Each row has a hidden value. The values are split into ranges, and the group after each row names the range that its value falls in. Each part has its own value, ranges and names.
[  12   -9  146  -49  192   37  -65 -106 -284   64  163   90    6   70
  -37   65  -53 -146  112   92 -206   65 -156  -91   99   45  157   53
   34    9  144  122   78   -8   97] : (51)
[  35  -51  229  -41  266   64 -175  -58 -322   52   46   84   30   57
   48  -95  -70 -230  185   35 -163  119  -97  -89  131  110  198   11
   60  -30   99  152   36  -33   72] : (59)
[  80  154 -190   47 -338   60  182   36  192 -149 -149   11   14  -33
   29   17 -140   -6 -292  -35  382  190   20  -70 -101   -4 -178  -56
  -95  -96    8  -81   13  278 -167] : (64)
[ 205  253 -250   73 -458  -18   64   76  330 -222 -176  -71  102 -207
   86  107 -206  200 -268  -67  603  174   10   47 -136  -34 -257   22
   27  -46   32 -102  -40  152 -189] : (64)
[ 212  235 -149  -14 -379  -45    1   18  251 -152  -72 -107   48 -201
   85  159 -115  267 -168  -78  465  123  -95   38  -77  -55 -166  102
  126   51   -1    6   65   62 -129] : (63)
[ -86 -177  267  -17  462  152 -124  -41 -497  105   70  252   33  196
   -5 -182 -133 -527  207  156 -357  186    1 -183  118  188  262  -97
  -89 -130  173  117  -53   44  115] : (66)
[ 219  236 -206    0 -446    2   61   66  318 -226 -176  -98   50 -191
   69   70 -152  228 -267 -107  533  172   -1   17 -156  -45 -229    8
   44  -17  -36  -42   30  158 -199] : (64)
[  59   92  -39  -27  -30  -16  122  120 -163  126  -61  151  -67  144
  216  -93  -80 -428  -32  -60  117  274  -69 -210  191   38  163   75
 -157 -160  -28   33  249  218 -176] : (52)
[ 212   72   40 -203  -37  112   34   12 -204  -27 -108  -84 -105  158
   59 -228    9 -127 -126 -188 -113  121  -90 -273   90    2  142 -131
 -158  -88 -133  140  339  242 -169] : (63)
[  93  -78  201 -129  375   59 -201   22 -448   53  112  169   48   82
   13  -94 -154 -351  229   93 -318  153  -39 -152   74  103  276  -16
  -27  -76  141  160   78  -61   61] : (59)
[ 119  148  -62  -26 -105  -78   45  122  -60   94  -38  101  -26   14
  242   18  -96 -262    4  -59  253  256 -103 -123  160    8  111  168
  -27  -87  -18   45  221  112 -160] : (52)
[  71   41   58 -194   48  -36   54   87 -194  142   69  162 -128  101
  155   -2   -6 -332   59  -20  -28  276 -116 -228   99   14  220  140
  -30  -34  -90  176  331  103 -116] : (64)
[ -27 -131  287  -13  389  106 -205  -32 -413   98   22  170   39  106
   83 -170 -101 -404  243   85 -206  183  -41 -125  151  179  237  -23
   29  -72  118  148  -37  -23   92] : (66)
[  -3  -48  193  -31  229   93  -81  -95 -311   39   65   82    7  107
  -22  -74  -50 -216  105   53 -211   91 -102 -115  107   87  165  -29
   -3  -41  112  122   44   41   76] : (59)
[  20  -72  144 -106  325  104  -25  -63 -468   96  156  159  -14  211
  -59  -63  -94 -365   97  105 -415   91  -98 -226  124   77  254  -72
 -147  -96  151  114  130   84   69] : (51)
[ 140  146  -42  -42 -152   10   76   19  -76   52  -85  -31  -52   87
  172  -51  -25 -126 -104 -130  163  149 -148 -170  179   -1   74   41
  -79  -72  -59   47  248  203 -152] : (64)
[ 351  -19  105 -452  286  -34 -300  292 -317  -87  108  225   19 -128
   33  -78 -253 -285  244   56 -234  340  121 -191 -246   23  286   34
   24  -43  -32  294  256 -170 -110] : (60)
[ 139  186  -53    2 -308  -17  -27 -105  248 -200    9 -137   53 -233
  -60  211  -61  402 -136  -23  332   32 -130  110 -138  -62 -195   85
  219  126   59   49  -15   -7  -10] : (51)
[ 121   27   58 -162   59   92   30  -22 -248   13   26   22  -75  143
   -4  -95  -28 -166  -54  -48 -189  112 -101 -228   64   17  148  -72
 -117  -63  -16  126  243  166  -64] : (60)
[  71  314 -268  289 -543  -64  172  -45  377  -93 -156 -110   98 -149
  165  206 -126  219 -289  -77  739   87 -145  121  104  -42 -290  144
   62  -31  105 -190  -70  196 -137] : (52)
[ 180  238 -185   61 -426   -6   33  -54  312 -221  -62 -134   93 -223
  -12  209 -142  381 -246  -32  482   57  -87   94 -136  -61 -269   41
  121   57   77  -60  -56   80  -78] : (63)
[-114 -157  295   31  250  232  -48 -104 -292   36 -147   77  -50  200
   43 -343   16 -366   40  -18 -147  181   -7 -183  132  196  129 -182
  -52 -105   -8  127  -43  198   34] : (66)
[ 221   98   83  -57  -95   41 -209    2   53 -206 -129 -116   85 -190
   28  -76 -108  181    6 -102  213  108  -19   47  -94   25  -49  -22
  172   29   -1  120   -7  -36  -52] : (59)
[ 122  121  -38  -59  -99  -17   58   45  -95   69  -26   43  -44   65
  168   -2  -58 -179  -50  -65  142  188 -128 -160  141    8   91   81
  -58  -64  -25   55  226  150 -132] : (64)
[ -24  -44  186   93  172   76 -190  -77 -159  -13   -6   91  107  -45
   53  -27 -132 -138  147   99   69  139  -47   23   56  141   39   16
  137  -12  169   67 -180  -54  107] : (66)
[  61   81   40   93 -105   63  -84 -118   69 -163  -37  -63  109 -132
  -56   60 -113  176  -54   23  204   40  -65   84  -62   35 -125  -15
  138   30  140   16 -141   12   47] : (59)
[ 123  -23  152 -162  284   63 -101  -22 -443   84  122   92  -17  153
   10  -79  -79 -288  132   27 -357   91 -125 -215  145   55  276  -28
  -93  -67   89  162  209   32   24] : (51)
[ 159  128    4  -37 -166   19  -91  -54  113 -198  -18  -91   69 -187
  -56   86 -100  252  -69  -27  205   67  -65   63 -133  -21 -112   20
  159   64   60   79  -12  -14  -16] : (51)
[ 186  244 -236   57 -463  -10   90   72  334 -209 -186  -74   70 -185
   91   83 -175  184 -277  -86  592  183    6   29 -130  -36 -248   19
   23  -42   -2  -83   -9  179 -199] : (64)
[  -6  -56  243  -29  268   71 -122 -105 -350   95   73   72   -6  117
   33  -80  -14 -239  166   29 -220   87 -148 -116  185   99  215   20
   39  -19   93  155   77    5   88] : (59)
[ 131   66   36 -113   46   23  -31  -34 -202   18   95   36   -8   44
   14   48  -82  -80   11   17  -90   94 -136 -131   66    6  113   33
  -19   -9   69  104  164   49  -13] : (60)

Next part:
[ 148   12 -147  266 -197 -119 -113  217 -208  -70  123 -172   33  -75
   90 -140  -50   77  106  114 -330 -255   -8 -321  -65  182  182  -42
   12 -302  164  354  166  193  -89] : Kifa
[  79  -40  -10  126  -81  -79   47 -140   50   25   50 -294   33   20
 -144   11   65  -41 -177  125 -199 -263  -37    3  -71   45  -31  -59
 -178 -107   77  153  157   41   -7] : Livi
[ 122  102 -138  289 -119 -172 -251   84 -152 -127  112 -190  197  -82
    9 -232  -27  154   79   56 -362 -422  -57 -238  -53  180  364  -51
  -39 -298  179  230  184  124 -133] : Kifa
[ -91 -166   11   38 -130  328  206  188 -136  151   96   -7 -300   82
  111   62    2 -247  133   55   66  287   87 -313  -15  102 -360   31
  196  -20  102  215 -122   92   81] : ganaz
[ 302  -40 -214  182 -289   -7    0  447 -272  142  121    6 -301  115
  334  -36 -132  -32  297  150 -250  201    2 -512 -127  283 -149  -34
  188 -348   51  710  158  410  -41] : Mered
[   1 -160  -13   59 -188  219  201  226 -149  146   72  -45 -292   70
  133   83  -14 -215  141  115  -25  247   78 -320  -22  128 -340    4
  171  -67   92  309  -60  172   31] : ganaz
[ 137   25   86  166 -179 -182  -23 -149  129  102  -98 -392  185  -58
 -121   65    9    9   84  233 -340 -265  -18   64   43  123  162  -39
  -40   -5   19  129   89  216 -234] : Livi
[ -31  -25  -61  282 -155  -57 -100   97 -173 -127  129 -254  139 -152
  -38 -138    5   53   28  117 -297 -400   47 -232  -17  121  234  -29
  -10 -195  239  147   85   48  -62] : Pefe
[   5  323 -160 -273  540  277  -95 -317  248 -185    7  379   30  258
  -97 -355  104  -90 -339 -769  470  203 -350   26   45 -193  -71   23
 -341  -99  -43 -688  -68 -372  -46] : bafed
[ -50   40  -78  211  -45  -23 -150   28 -152 -167  121 -148  157 -101
  -56 -203   35   48  -28  -17 -209 -364  -18 -207    0   94  218  -46
  -51 -196  238   18   72  -33  -67] : Livi
[  22  -37   25   70  -16    6   61 -219  101   57   41 -252   13   71
 -168   16   89  -82 -198   70  -99 -189  -53   46  -69   18  -91  -49
 -168  -45   49   66  105  -18   26] : ganaz
[ -42   26  116  -30  155  118   88 -429  327  107  -29 -222   82  121
 -277   21  110 -122 -230  -84   89  -81 -110  229  -12  -80  -76   34
 -211  117  -47 -247  -19 -129   14] : lebu
[ 344    6 -269  118 -231  -15  -11  443 -274  101  113   96 -318  155
  353  -78 -123  -33  235   50 -201  245  -56 -520 -135  253 -188  -55
  129 -396   34  664  190  382  -52] : Mered
[-206 -226  236  151   -2  355  439  -84  352  107   32 -404   -6 -189
 -204  190   -4 -195  -11   19  188   91  195  103  125 -185   53  312
  -69  259  -11 -389 -309  -78   54] : Vitu
[ 158  425 -263 -269  410   68 -307 -182   30 -202  -45  464   64  291
   48 -430   71  -15 -181 -682  217  135 -415 -140   38  -11  -36 -138
 -221 -252   17 -398   73 -184 -213] : ganaz
[-370 -104  135  162  115  371   76 -158   71  -64  164 -194   93  -99
 -216  -97   83 -114  -80 -100  139 -175   90  -41   35  -69  107  147
   -9  109  196 -343 -221 -269  145] : bafed
[-212 -326   95   77  -71  553  518  249   46  143  155 -117 -379  -51
   56  177  -34 -328   70  -11  304  442  224 -256   41  -92 -340  265
  119  113   58  -63 -322  -18  209] : Vitu
[ 426  501 -372 -224  316 -217 -350 -106   38 -233 -110  398  116  262
  110 -434   17   99 -185 -621   19   39 -486 -136   25   29   86 -187
 -335 -405  -48 -228  254   -9 -362] : Pefe
[-167  -64  309  100  -55  161  109 -350  315  240 -110 -414  177  -34
 -258  154   51 -140  131  184  -56  -89   64  216   97   36   68   97
   91  305  -17 -185 -190   38  -97] : lebu
[ 316  -65 -259  113 -278    2  101  511 -302   75  112   65 -366   91
  356  -21 -113  -84  196   83 -193  263   -5 -543 -101  216 -253  -47
  115 -377   67  627  156  368  -48] : Kifa
[ 271  120 -141   76  -29 -241  -78 -112   56  -60   -1 -179   92   54
  -71  -99   35   53 -193  -18 -244 -273 -167  -18  -66   52   81 -105
 -278 -249   24  129  268   94 -143] : Pefe
[-297  -65   91  140   85  276    2 -179    9  -51  152 -172   85  -33
 -202 -112  101  -97 -106  -56   56 -223   41  -58  -13  -10   48   53
  -22   39  203 -192 -115 -225  127] : lebu
[ 148  -53 -116   41 -171   75  113  260 -160   69   41    7 -235   71
  182    9  -35 -141  117   38  -95  195   -7 -343  -15  135 -245  -41
   82 -183   71  312   44  215  -69] : Livi
[ 249   93  -11  121 -171 -214  -55  -30   73   76 -112 -256  128  -13
   -4    6  -36   23  133  138 -327 -149  -77  -44   43  147  136  -57
  -33  -98  -12  177  125  280 -285] : Pefe
[ -94  150  -70 -130  415  352  101 -186  271 -164   54  175   18   68
 -110 -223   56 -116 -261 -612  449  183 -169    5   94 -240   21  161
 -289  -10   -7 -702 -186 -337    2] : Vitu
[  -9  291 -170 -244  570  294  -16 -297  301 -238   36  333   44  184
 -130 -345   93  -78 -400 -812  515  177 -319   43   64 -272    6   86
 -424  -96  -42 -795  -99 -422  -23] : Vitu
[ 414  163 -251  130  -27 -302 -170  -66   11  -28   74 -134   31  156
    0 -164    3  128 -201  -16 -301 -275 -227  -95 -187  115   94 -131
 -308 -398  -13  385  410  165  -72] : Mered
[  74  -37   84  180 -222  -89   26  -35   42  111  -59 -360  108  -78
  -68   71   -7  -37  150  249 -307 -188   34  -42   49  142  101  -16
   58    1   59  175   30  219 -183] : Livi
[ 106  -29  -18   91  -72  -72   57 -129   60   41   34 -255   -3   49
 -111   20   58  -54 -163   99 -169 -191  -57   -9  -67   47  -76  -63
 -164 -106   51  155  150   56  -21] : Livi
[   8   -5   14   29   41   58   44 -227  102   47   41 -176   -3  101
 -159  -21   93 -101 -201  -13  -36 -132  -77   35  -63    6 -114  -43
 -162  -46   48    2   77  -60   34] : ganaz

New part:
[-227 -111 -190 -376 -139   88 -121   63  -34  286   -9   56   25  237
    7  -39  -24  250  -64  144  -65  -92 -290  -43  235 -130   83  215
 -291  322  211   78 -131   66  196] : V
[ 140 -181  -15  -29  328  438   23  160 -175  -72 -109  391  305  362
  119   -9   -4  183  204  244 -166  160   73 -653 -184   -7  -97  416
  -89  -19   70 -122 -160   36  -59] : C
[-102  -31  -87 -336 -320  -91  -95  -45  -21  368   67    7 -146  -67
   44  196   36  144   59  -15   70  -77 -104   77   87   76 -104 -160
 -277  195  189  -71 -178   24  301] : K
[-203   74 -273  354    7 -112   94 -278  215  117  208 -282   78  145
  174   95 -262  -13  118 -140  -86 -123 -247  394 -134   38 -273  -99
  354  -58  -39  321   38  -78 -375] : V
[   0   72  150   75   68   38   97  110   33 -286  -52   78   50  -29
  133 -134  193  -83   84  -25   57  -40   18 -303 -322   19 -184 -235
  164  -99 -158 -124  -78 -101 -257] : C
[  63  220  124  590  213 -137  247  -68  197 -371   86 -151   75 -146
  260   -5   64 -315  246 -203   24    3    8   54 -556  206 -413 -363
  650 -344 -358  -16   32 -187 -605] : C
[  86  102    6 -150  -61  -66   23   48   -9  255   85  -11 -154 -190
   -6  268  134  -28  299  -14  132   80  -54  -63  -90  306 -265  -47
  -22  127   95 -311 -229   95  185] : C
[  66 -240 -128  -65  261  526   -3   36 -148  -55  -58  369  329  509
   65  -45  -91  285  166  224 -125   57  120 -762 -187 -131 -120  309
 -184  -21  141  -27 -172   48 -116] : D
[-115 -186 -242  243   94  212   16 -205   20   26   57   94  311  440
  263   18 -314  190   35   29 -246  -68  -53  -59 -155 -151 -143   97
   67 -136   34  365   24 -120 -293] : B
[  75  -17   74 -291    1   59  -34  231 -120  173  -73  190  -38  -58
   49  115  196   60  164  139   -6  115 -103 -217   18  164  -57  208
 -171  190   94 -288 -208   69  274] : C
[ 112   54  132   18  264  228  133  210  -27 -286  -55  162   87   47
   -8 -141  246  -56  238   79  117   86   69 -661 -333   99 -227  -16
  159  -28  -76 -315 -198   48 -242] : S
[  79  101  217   69   -5  -57  130   79   13 -227  -17   70  -42 -196
  126  -29  230 -136  174  -98  139   12  122 -283 -383  176 -285 -417
  192 -141 -120 -222 -140  -81 -178] : S
[  12 -114   10 -242  -14  143  -63  138 -131  125  -82  244   76  120
  125   64   75  155   69  153  -97   45  -67 -241   -7   10  -13  187
 -231  118   97 -104 -146   -3  190] : D
[-235  -36 -190 -262 -405 -169  -63 -232   32  410  147 -106 -144  -10
   47  181 -141  212   34 -107   68 -171 -106  249   80   65 -171 -346
 -183  155  277  162 -138   27  188] : Q
[-200 -125 -174 -595 -303  103 -151   22  -83  392   22   96  -94  153
 -101   28   32  323  -20  114   90 -113 -142 -216  237  -82   22    1
 -484  373  355  -50 -247  138  369] : V
[ 142 -143  161   56  469  349   67  424 -177 -308 -250  422  370  281
  232 -230  175    5   80  307 -277  241  -99 -568 -147  -21   70  581
  107  -13 -128 -138  -74  -53 -155] : S
[ -68 -137   21   21 -151  -22  -31  -62  -50   30  -49  171  121   95
  346   60  -73   96  -49  -17 -182  -71   -7   82 -138  -56  -61 -154
  -77 -118  -23  187    9 -204   -3] : D
[ -75   25 -120  224 -140 -170   39 -240  112  183  148 -129    7  -29
  262  233 -163  -26  121 -159  -73  -72  -84  364 -176  114 -272 -245
  163 -120  -34  180    5 -142 -126] : K
[-194   36 -129 -443 -489 -280 -130  -77   32  544  124 -142 -293 -204
    8  256   46  121   18  -74  121 -125 -241  376  230  128  -84 -236
 -301  318  244  -49 -179   51  428] : B
[-291 -106 -141 -159 -216  -46  -45 -110  -13  162    5   30   61  199
  163  -53 -178  256 -100    6 -129 -179 -182  173   63 -103   -9 -116
 -104  107  177  336  -34  -59    7] : Q
[ -89 -206  -96   -4  182  355  -23   82  -69 -137 -110  277  336  474
  188 -189  -73  213  -49  192 -226  -38  -80 -413  -99 -260   34  286
 -106   -3    1  164  -28  -89 -190] : K
[-196  -89 -164 -283 -359   -1  -54 -226    2  260  121   -4  -81   88
    6   82  -98  249   33  -85  133 -183   38 -111  -27  -32 -197 -427
 -252   99  273  102 -178   28   98] : V
[-204   96 -192  -78 -185 -204  -32  -74  141  331  142 -241 -118  -42
   59  139  -36    8   56  -56   14 -100 -357  411  125   73 -110   -9
   36  217   61   72  -68   15   56] : B
[  93  -98  296  -83  170  192   72  349 -162 -383 -237  395  188   58
  206 -270  297  -15    9  146  -65  111   83 -615 -259  -13   -9   -1
   23  -79 -116 -192 -119  -99 -109] : S
[-266  214  -57 -172 -178 -186   10   76  204   28   78 -281 -194 -114
  -66 -146  217  -84  -29  -74  200 -190 -353  129   31  -38  -85 -223
   83  259  -59  -74  -96   18 -104] : B
[-211 -375 -252  -71   35  292  -99  -88 -165  174  -94  324  403  620
  315  -49 -397  449 -126  216 -443  -56 -144  -47  111 -260  118  407
 -229   36  233  515   22  -91   -1] : Q
[ 140  112  225   17 -302 -276  120 -134  -10   51  107    6 -233 -468
  158  287  170 -138  286 -276  255   20  296  -47 -421  413 -466 -819
  116 -221   15 -264 -206  -82   48] : S
[  91   30   82  463  354  158  192   30   59 -391  -22  101  265  146
  256  -98   12 -133  197  -13 -112   60   51 -296 -479   54 -277  -25
  437 -294 -254   14    4 -147 -529] : C
[-254  -30 -158 -310 -448 -192  -63 -223   19  390  127  -99 -165  -41
   41  151 -119  224    7 -115   89 -192 -104  246   87   55 -153 -403
 -207  172  287  161 -143   23  207] : Q
[-144  -33    2 -385 -139   62  -89  189  -34   73  -80  109  -33   74
   12 -116  194  130  -65  120   28  -89 -197 -208   93 -110   65   43
 -264  262   69 -110 -145   14  159] : K
[-249  -30 -210 -285 -273  -65  -51 -155   10  357  112  -81  -90   90
  -17   94 -142  256   51  -27   44 -152 -164  124  110   41 -130 -153
 -159  223  298  150 -160   87  136] : Q
[-113 -127  -67  -23  205  203  -54  228  -43  -44 -148  191  275  360
  229 -160   -4  110  -90  239 -311    9 -335  -72   74 -206  160  549
  -44  130  -80  133   24  -92  -76] : K
[-322   58 -159  126  162  130   89   19  170 -264   11 -129  179  349
   26 -387  -43   67  -72   40  -41 -201 -311 -134 -100 -246  -51   38
  275   94  -84  266   12  -31 -517] : Q

New part:
[-147   92  -89  -68  -71   27  -24  -37  207   64  -38 -158   -9  -57
 -119  -65  102  104   80 -104  -94   15 -142  158  228  156  -52 -262
  -93  -78   17  -20  -16  -79  153] : Laluf
[ -20  135   96   49   16   80  -11  -96  -39  -36  -19 -158   12   98
    2  -82  223  114   67   -1  -61 -124 -144  184   98  104 -253  -81
   62  -61   -5  -72   11   57   58] : Laluf
[ 182 -100 -151 -107  102   86  -87  175  145 -276  169   67  133 -221
  206   18  -44 -126 -179 -232   13  126   42 -116  437  -63 -280  -90
  236   70 -112  164   38 -215  -66] : Pek
[ 180  281   17  115  315   -7 -258 -245   89   80 -155 -442 -261   66
  -79 -295  492  316  265   31  264 -246 -301   15  -54  233 -295  188
  232 -264   43   38   59  -12 -160] : Fasum
[  10  115 -175 -525  -61  190  -69 -123  163 -242  -12  261    7  170
    9  224 -232  582  236  454   52  334   42  388 -307   42  101  349
 -577  160 -164  297   60   70  150] : votif
[-402  326  149    4  -30  -55   51 -296  129  348 -282  -54  -84  218
 -359    5   87  306  206  167 -285  -30 -270  219 -170  293  226 -174
 -413  -77  105 -357  176  250  204] : zegaz
[  37  367  187 -204  789  105   33 -551  163  174 -432   63 -367   66
 -381  156  296  433  353  145   83   15 -260 -106 -224  166   72  366
 -213   42   26  -99   24  212 -440] : puz
[-339  356  326  -58  244   31  181 -425   29  298 -344  230  -98  293
 -378  177   23  312  218  216 -337   -1 -271  160 -286  224  235   16
 -483  114   36 -424  187  395    3] : zegaz
[  71  151 -179  -36  180  -26 -230 -102  271   64 -100 -389 -186 -146
 -103 -200  313  210  153  -92  187  -48 -174  -31  187  186 -148  -29
  143 -235   50  120    1 -174  -55] : puz
[ -45 -147  -46  -70 -154   50   57  279  101 -232  236  399  345 -119
  220  138 -372 -274 -343 -221 -321  213   53  -56  429  -79 -109 -289
   14  241 -152  -70  206 -102  152] : zegaz
[ 267   23 -219  -69  268   -3 -257   65  260 -153   51 -117  -55 -233
  118 -118  108   43  -45 -184  208   61  -78 -237  301   45 -240   82
  296  -76  -63  203  114 -254 -175] : Fasum
[  14   66 -150 -184  129   64  -76  -57  250  -43  -41  -88  -63 -135
  -72    0   90  147   83  -85   38  101  -84   39  227   85  -78  -70
  -45  -33  -20  118  -33 -126  -13] : Pek
[-210  116  -15   10 -181   -2   -2  -25  163  114   -9  -99   38   43
 -113 -106   45   80   76  -89 -185  -36 -201  230  172  184  -37 -311
 -152  -47   -1 -125   61  -17  244] : votif
[ 102  121 -223  -78  202  -22 -241  -65  315   29  -82 -325 -174 -191
  -81 -167  247  184  121 -113  201   11 -149  -80  221  160 -129   -9
  136 -200   35  158   20 -207  -82] : puz
[ 188  213 -246 -157  265  -42 -377 -161  233  -47 -169 -349 -224  -66
  -30 -113  270  476  177  234  347   77  -66 -104 -110  160  -79  349
   92 -269   63  235  148  -89 -123] : Fasum
[ 180 -132 -139 -126  142   84  -64  204  120 -316  159  160  184 -260
  234  110 -108 -176 -281 -224  -38  194  111 -216  471 -114 -250  -75
  264  106 -107  129   81 -197 -101] : Pek
[-202  204  207  170 -248  -42  -21  -43  -66   85   31   68  151  324
   16 -125  -43  101   28  114 -281 -128 -253  268 -123  206  -82 -131
 -160   20  -64 -297  311  206  299] : maki
[-166  -28  -58  -26 -265  -49   -9  216  218  -29  190  349  279  -17
   88   27 -400 -151 -197 -171 -336  167 -104   33  267   81   47 -327
 -174  193 -154 -141  318  -65  282] : maki
[ 224 -104 -137 -107  204   65 -113  176  120 -309  140  110  145 -258
  238   72  -57 -144 -263 -205   23  170   91 -260  435 -105 -271   -5
  315   78  -96  148  100 -199 -149] : puz
[-221  148  121  171 -365  -83  -88   57  -97   24   52  -10  237  265
   96  -87  -71   87 -116  179 -284  -60 -111  195  -69  157  -78 -155
  -67  -66    9 -276  356  185  371] : maki
[-148  328  118  -65  347   31  -11 -417   67  208 -370 -272 -245   95
 -329   29  397  396  256  195   -8  -64 -176   68 -133  209   27   88
 -128 -179  159 -159   -8  200 -115] : Pek
[ 311  146 -304 -491  272  142 -313 -162  242 -302  -67   -2 -174   10
   62   92   15  656  279  418  404  283   37  102 -287   45  -50  619
 -220  -12 -128  497   67  -78 -141] : puz
[ -71  106  112   50 -130   64  -10  -22  -99  -88   33  -54  125  164
   76  -42   88   98  -16   80 -151  -70  -91  225   47   81 -216  -86
    1  -19  -21 -107  100  106  167] : votif
[ 136  157    7  110   96  -15 -261  -71 -144 -142  -79 -422   -6   60
  146 -130  394  227  -62  213  152 -107   13  -49   -7   69 -345  193
  377 -299  116   15  141   64  -30] : puz
[-168  221  298  196 -157   21   24 -129 -234   32  -43  -51  126  361
   25  -78  144  147   16  203 -251 -194 -179  284 -159  153 -194  -53
  -42  -43   17 -318  215  292  216] : zegaz
[ 179  234  146  150  253   37 -191 -200 -160  -76 -114 -356 -102  157
   73 -173  461  255   98  161  163 -228 -148   28  -88  121 -386  251
  320 -217   59  -28   96  124 -133] : puz
[-102   59 -192 -355 -172   93  -24   17  314  -74   66  253   57   38
  -48   86 -293  284  157   80  -94  256  -98  309    2  115  121  -43
 -492  166 -177  150   82  -73  236] : zegaz
[-268  257  171 -135  113   17  121 -244  234  234 -141  424  -20  221
 -275  119 -242  217  204   62 -314   89 -318  174 -183  221  263  -49
 -569  249 -130 -275  261  210   90] : maki
[ 156  230   22   82  266   15 -212 -194   46   14 -119 -374 -182   50
  -29 -218  429  271  183   42  209 -197 -217   23   -7  174 -298  158
  228 -227   41   45   49   -4 -131] : puz
[ 315  -81 -226  -90  284   16 -229  186  232 -279  136   58   61 -317
  232  -10  -41 -113 -228 -243  147  166   36 -367  432  -63 -263   63
  378   28 -108  215  159 -288 -220] : Fasum
[  29  248   93   82  175   54 -100 -239    2   69 -140 -373 -165  118
 -100 -192  441  266  232   47   94 -220 -237  168  -12  193 -269   42
  108 -196   50  -38  -29   61  -41] : Pek
[ 358  215 -322 -465  312   92 -416 -206  220 -288 -129  -83 -229   59
   70   56   71  784  302  557  492  276   38   46 -427   77  -37  773
 -182 -101  -87  500  157  -33 -169] : Fasum
[ -66 -155  -24  -24 -218    3   48  343  124 -212  300  538  420  -79
  263  130 -522 -342 -399 -252 -395  229   19  -89  411  -65  -66 -317
  -21  311 -213 -128  337  -89  202] : maki
